[[ 19   7   1 -25  24  18  23   6  31  49]
 [ -9 -10  24  11   5 -22 -14 -17 -22 -60]
 [-19   8   0  17 -20 -24 -10  -8 -26 -51]
 [ 10  16 -14 -10   1   6   9  12  29  27]
 [ -6 -26  41   6  16 -17 -16 -31 -24 -52]
 [  7 -19   8  -2  12  16  -4  -2 -12  10]
 [ 15 -34  30  -9  27  12  -4 -17  -2  17]
 [ 32 -26   4 -21  23  47   8   0  21  74]]
->
[[ 74  21   0   8  47  23 -21   4 -26  32]
 [ 17  -2 -17  -4  12  27  -9  30 -34  15]
 [ 10 -12  -2  -4  16  12  -2   8 -19   7]
 [-52 -24 -31 -16 -17  16   6  41 -26  -6]
 [ 27  29  12   9   6   1 -10 -14  16  10]
 [-51 -26  -8 -10 -24 -20  17   0   8 -19]
 [-60 -22 -17 -14 -22   5  11  24 -10  -9]
 [ 49  31   6  23  18  24 -25   1   7  19]]

[[  2  36 -26  13  27 -25 -20 -27 -23  -2]
 [ 51   2  -6 -21  -3  10  -4 -28   4  41]
 [-26 -21 -24  26  -9 -13   1   5  -9 -35]
 [ 20 -11 -26  26  16 -11 -12 -22 -13  15]
 [ 30 -12  -7  -6 -35  29  20 -18  27  27]
 [ -3  16  27 -51  -8  -9  13  31   9   4]
 [ -1  -8 -39  10 -14  24  16 -45  14   6]
 [ 28  -1  11 -26  18 -26 -17   0 -17  28]
 [ -1 -12 -46  61 -13  14  20 -41   6   3]]
->
[[  3   6 -41  20  14 -13  61 -46 -12  -1]
 [ 28 -17   0 -17 -26  18 -26  11  -1  28]
 [  6  14 -45  16  24 -14  10 -39  -8  -1]
 [  4   9  31  13  -9  -8 -51  27  16  -3]
 [ 27  27 -18  20  29 -35  -6  -7 -12  30]
 [ 15 -13 -22 -12 -11  16  26 -26 -11  20]
 [-35  -9   5   1 -13  -9  26 -24 -21 -26]
 [ 41   4 -28  -4  10  -3 -21  -6   2  51]
 [ -2 -23 -27 -20 -25  27  13 -26  36   2]]

[[ -5  -4 -70   0]
 [ 30  -4 -23   0]
 [ -5  -4  -7   0]
 [-50  -4  -7  -6]
 [-50 -22  -7   0]
 [ 18  67  41   0]
 [ 30   5  57   0]
 [-16  22  -7  -6]
 [  7 -22  -7  11]
 [ 18  31  73   0]
 [ 41 -13  -7  -1]
 [-50  -4 -70   0]]
->
[[  0 -70  -4 -50]
 [ -1  -7 -13  41]
 [  0  73  31  18]
 [ 11  -7 -22   7]
 [ -6  -7  22 -16]
 [  0  57   5  30]
 [  0  41  67  18]
 [  0  -7 -22 -50]
 [ -6  -7  -4 -50]
 [  0  -7  -4  -5]
 [  0 -23  -4  30]
 [  0 -70  -4  -5]]

[[ 11   3]
 [ -2  -1]
 [ -2 -74]
 [  0   3]
 [  3  -1]
 [ 47  -7]]
->
[[ -7  47]
 [ -1   3]
 [  3   0]
 [-74  -2]
 [ -1  -2]
 [  3  11]]

[[  0   0  -1   0  -1  -1  -1   0   0   0   1   1   0]
 [  6   5 -23  13  12  -3  15 -36 -18  10  22 -11 -34]
 [ -4  -3  11  -7  -6   2  -7  17   8  -5 -13   6  17]
 [ -3  -2  11  -5  -5   1  -5  15   8  -5  -9   6  12]
 [-31 -16 -59  -8   3  15  -6 -13 -57 -27  19  -2  18]
 [-11  -8  40 -24 -21   8 -27  63  32 -19 -40  20  60]
 [ 39  20  69  12  -5 -17   7  17  70  34 -24   3 -21]]
->
[[-21   3 -24  34  70  17   7 -17  -5  12  69  20  39]
 [ 60  20 -40 -19  32  63 -27   8 -21 -24  40  -8 -11]
 [ 18  -2  19 -27 -57 -13  -6  15   3  -8 -59 -16 -31]
 [ 12   6  -9  -5   8  15  -5   1  -5  -5  11  -2  -3]
 [ 17   6 -13  -5   8  17  -7   2  -6  -7  11  -3  -4]
 [-34 -11  22  10 -18 -36  15  -3  12  13 -23   5   6]
 [  0   1   1   0   0   0  -1  -1  -1   0  -1   0   0]]

[[12 10 42]
 [27 33 27]
 [46 59 50]
 [39 41 31]]
->
[[31 41 39]
 [50 59 46]
 [27 33 27]
 [42 10 12]]
---
[[ 17 -62 -61 -71  45  48 -58 -54  58]
 [ 45   7  53 -58 -56 -51  56 -12  17]
 [-59   9  58 -58 -67   3  43 -72  52]
 [  6 -41  52  11  37 -19  25  12  67]
 [ 42 -24  59  15  58  26  -5  58  56]
 [-12 -69 -37 -19 -23  59  36 -42 -48]]
->
[[-59   9  58 -58 -67   3  43 -72  52]
 [-12 -69 -37 -19 -23  59  36 -42 -48]
 [  6 -41  52  11  37 -19  25  12  67]
 [ 17 -62 -61 -71  45  48 -58 -54  58]
 [ 42 -24  59  15  58  26  -5  58  56]
 [ 45   7  53 -58 -56 -51  56 -12  17]]

[[ 13  13]
 [-53  37]
 [ 33 -71]
 [-25   0]
 [ 18 -56]
 [ 35 -74]
 [-70  73]
 [ 45  28]
 [ 55 -49]
 [  2 -53]
 [-67  24]
 [ 36  23]]
->
[[-70  73]
 [-67  24]
 [-53  37]
 [-25   0]
 [  2 -53]
 [ 13  13]
 [ 18 -56]
 [ 33 -71]
 [ 35 -74]
 [ 36  23]
 [ 45  28]
 [ 55 -49]]

[[-18 -25 -51 -21 -25]
 [ -2   5 -38  18  21]
 [ 31  -3  24  54  17]
 [ 13   1 -18 -62  18]
 [-48 -17   9 -56  -1]
 [ -8  -5 -52   6 -18]
 [ -4 -13  23  -6  52]]
->
[[-48 -17   9 -56  -1]
 [-18 -25 -51 -21 -25]
 [ -8  -5 -52   6 -18]
 [ -4 -13  23  -6  52]
 [ -2   5 -38  18  21]
 [ 13   1 -18 -62  18]
 [ 31  -3  24  54  17]]

[[ -9  12]
 [ -5 -25]
 [ -7  79]
 [ 19  32]
 [ 11  49]
 [-19 -54]]
->
[[-19 -54]
 [ -9  12]
 [ -7  79]
 [ -5 -25]
 [ 11  49]
 [ 19  32]]

[[ 58  -2 -40 -58  46 -47]
 [-16  13 -51   1   8  47]
 [ 34  73  68  57 -26 -28]
 [-33 -33 -23   0  -6  40]
 [-62 -43  -3  15  -7  39]]
->
[[-62 -43  -3  15  -7  39]
 [-33 -33 -23   0  -6  40]
 [-16  13 -51   1   8  47]
 [ 34  73  68  57 -26 -28]
 [ 58  -2 -40 -58  46 -47]]

[[ 13 -10   5 -45   6  35 -30  53  -4 -23  56 -37   8  -1]
 [  0 -19  -2 -45   5  38  -8  26  -8 -58  23 -17  44   1]
 [ 23  20  15   9   1 -13 -37  41   8  73  51 -29 -70  -4]
 [  6  19   5  37  -3 -32  -3  -9   9  63  -3   6 -50  -2]
 [ 12 -14   4 -54   7  43 -30  55  -6 -38  57 -39  21  -1]
 [ -9 -20  -8 -29   3  27  12  -4  -8 -65 -11   2  56   3]]
->
[[ -9 -20  -8 -29   3  27  12  -4  -8 -65 -11   2  56   3]
 [  0 -19  -2 -45   5  38  -8  26  -8 -58  23 -17  44   1]
 [  6  19   5  37  -3 -32  -3  -9   9  63  -3   6 -50  -2]
 [ 12 -14   4 -54   7  43 -30  55  -6 -38  57 -39  21  -1]
 [ 13 -10   5 -45   6  35 -30  53  -4 -23  56 -37   8  -1]
 [ 23  20  15   9   1 -13 -37  41   8  73  51 -29 -70  -4]]
